Below are the code and all the weights of a small trained network. Each question names an input and a target symbol and asks about switching units off, where a switched-off unit gives its printed mean instead of its output.

import numpy as np


def w(rows, s, z=0):
    codes = np.array(rows[::2]) - 128.0
    scale = np.full(codes.shape[1], s)
    scale[-1] = z or s
    return codes * scale


def f(y):
    return np.maximum(y, 0)


def softmax(a):
    e = np.exp(a - a.max(-1, keepdims=True))
    return e / e.sum(-1, keepdims=True)


def log_softmax(a):
    a = a - a.max(-1, keepdims=True)
    return a - np.log(np.exp(a).sum(-1, keepdims=True))


def net(x, mask):
    ids = ['βγμξφω'.index(c) for c in x.split()]
    T = len(ids)
    res = E[ids] + P[:T]
    q, k, v = (res @ M[0].T for M in (Q, K, V))
    z = softmax(np.where(np.tri(T) > 0, q @ k.T / 3**0.5, -1e9)) @ v
    res = res + np.where(mask[0], z, O[0][:, -1]) @ O[0][:, :-1]
    y = f(res @ A[0][:, :-1].T + A[0][:, -1])
    res = res + np.where(mask[1:9], y, B[0][:, -1]) @ B[0][:, :-1]
    return log_softmax(res[-1] @ U[:, :-1].T + U[:, -1])


Q, K, V, O, A, B = {}, {}, {}, {}, {}, {}
E = w([
[89,145,142,205,170,179,104,73],'β',
[78,131,125,92,132,86,24,88],'γ',
[151,152,61,78,155,37,95,124],'μ',
[179,235,119,88,106,117,134,196],'ξ',
[170,200,76,86,213,160,150,23],'φ',
[138,217,133,212,2,153,145,136],'ω',
],0.0099)
P = w([
[210,2,218,55,60,174,144,161],'0',
[190,130,208,160,133,147,103,148],'1',
[50,95,99,58,123,187,173,148],'2',
[164,151,186,194,159,140,58,181],'3',
[48,136,69,79,127,158,188,128],'4',
[165,187,157,205,165,120,63,201],'5',
[59,147,52,87,130,110,165,129],'6',
[148,194,146,218,192,75,59,178],'7',
[84,144,61,98,89,81,173,130],'8',
[136,219,133,233,194,48,44,240],'9',
[134,65,58,97,93,106,147,101],'10',
[153,187,157,205,179,64,51,179],'11',
],0.0084)
Q[0] = w([
[242,193,214,205,175,43,19,146],'h1',
[175,94,192,255,105,106,140,162],'h1',
[23,103,60,19,28,123,190,102],'h1',
],0.0079)
K[0] = w([
[236,2,203,27,103,175,117,95],'h1',
[168,64,152,110,88,206,155,62],'h1',
[46,240,50,190,211,73,99,89],'h1',
],0.0085)
V[0] = w([
[38,59,164,77,246,57,17,42],'h1',
[87,161,161,226,147,254,104,16],'h1',
[50,134,236,175,46,142,49,228],'h1',
],0.008)
O[0] = w([
[69,124,202,178,251,23,71,163,2],'h1',
[202,217,166,198,159,248,2,47,17],'h1',
[3,193,207,119,62,178,66,147,9],'h1',
],0.0089,0.00091)
A[0] = w([
[115,81,146,204,137,100,54,151,98],'n1',
[167,216,143,78,30,200,14,94,108],'n2',
[75,106,86,161,153,163,232,163,155],'n3',
[32,126,218,137,143,128,112,180,1],'n4',
[74,118,112,27,187,143,97,55,86],'n5',
[136,211,122,151,195,139,24,165,163],'n6',
[54,177,84,155,1,185,145,98,111],'n7',
[183,27,195,83,117,171,178,113,62],'n8',
],0.0073,0.0053)
B[0] = w([
[222,82,101,78,168,141,120,130,168],'n1',
[89,114,43,242,147,107,207,113,254],'n2',
[97,50,105,115,131,167,152,60,168],'n3',
[128,219,140,163,107,3,39,123,167],'n4',
[230,176,145,170,224,63,104,231,168],'n5',
[110,82,243,124,62,204,218,93,242],'n6',
[180,249,135,94,184,108,112,197,235],'n7',
[67,191,124,223,191,152,107,127,146],'n8',
],0.0066,0.0091)
U = w([
[52,79,126,175,92,202,110,90,181],'β',
[84,174,176,116,166,119,90,160,108],'γ',
[55,66,81,172,141,83,188,142,3],'μ',
[112,150,144,4,62,193,122,130,225],'ξ',
[254,91,116,139,144,137,101,145,131],'φ',
[95,161,45,182,86,114,78,105,52],'ω',
],0.0068,0.0051)

Each question gives the input, a string of symbols that net reads in full, and the target symbol t.
The units are the heads (3 rows each of Q, K, V and O) and the neurons (one row each of A and B). Each row of codes is followed by its name. A weight is (code - 128) times the scale printed after its matrix; where a second scale follows, it is the last column's (O, A, B and U).
mask holds one flag per unit, heads first, then neurons. A switched-off unit (its flag False) gives its mean, the last column of its rows in O or B, instead of its output. The means were averaged over made-up inputs and are rounded, as every weight is.
A unit's drop is (log p(t) with every unit on - log p(t) with that unit switched off) / (log p(t) with every unit on - log p(t) with every unit switched off).
The circuit of an input: a set's keep is (log p(t) with only the set's units on - log p(t) with every unit switched off) / (log p(t) with every unit on - log p(t) with every unit switched off). Starting from all 9 units, units are removed one at a time, each time the one whose removal leaves the highest keep (on an exact tie, the one counted first), for as long as the keep stays at least 0.8.
circuit, biggest first: the units of the circuit, biggest drop first
unit that matters most: the unit with the biggest drop
top k neurons: the k neurons with the biggest drops, biggest first
drop when u is switched off: that unit's drop, to one decimal
input β β φ μ, target β: circuit, biggest first	[h1; n6; n2]
input γ μ β φ γ β ξ β β β ξ, target β: unit that matters most	h1
input φ φ μ φ γ μ φ φ φ, target φ: top 2 neurons	[n2; n5]
input φ φ ω, target ω: top 3 neurons	[n2; n7; n6]
input γ ω γ β, target γ: top 2 neurons	[n4; n2]
input ω φ φ φ γ ξ γ φ φ β, target ω: circuit, biggest first	[h1; n2; n7]
input β β ξ μ ξ φ φ γ ξ β, target β: circuit, biggest first	[n6; h1]
input φ ω γ ξ μ μ ω γ γ, target γ: circuit, biggest first	[h1; n2]
input β γ φ φ μ β, target β: circuit, biggest first	[h1; n6]
input ξ ω φ γ ξ ξ φ β, target ξ: circuit, biggest first	[h1; n2]
input γ ω φ, target φ: top 2 neurons	[n5; n7]
input φ μ β β ξ φ β β μ β μ, target β: top 2 neurons	[n7; n6]
input γ ω φ μ φ φ ξ ξ, target γ: top 2 neurons	[n4; n2]
input β φ φ φ, target β: top 3 neurons	[n6; n2; n7]
input ξ γ μ, target μ: top 2 neurons	[n7; n3]
input ξ γ φ γ, target ξ: circuit, biggest first	[h1]
input μ γ γ φ, target μ: drop when n2 is switched off	-0.1
input γ γ φ ξ μ φ φ γ γ, target γ: drop when h1 is switched off	0.7
input μ γ φ φ φ γ ω ω, target μ: drop when n7 is switched off	0.0
input γ β φ φ, target γ: top neuron	[n4]
input φ ω φ φ φ φ ω φ φ φ ω, target φ: top 2 neurons	[n2; n6]
input ω μ φ μ β ξ φ ξ, target ω: top 3 neurons	[n2; n7; n6]
input ω μ φ φ γ γ ξ ω, target ω: top 2 neurons	[n2; n7]
input γ ω γ μ φ μ φ, target μ: top 2 neurons	[n7; n3]
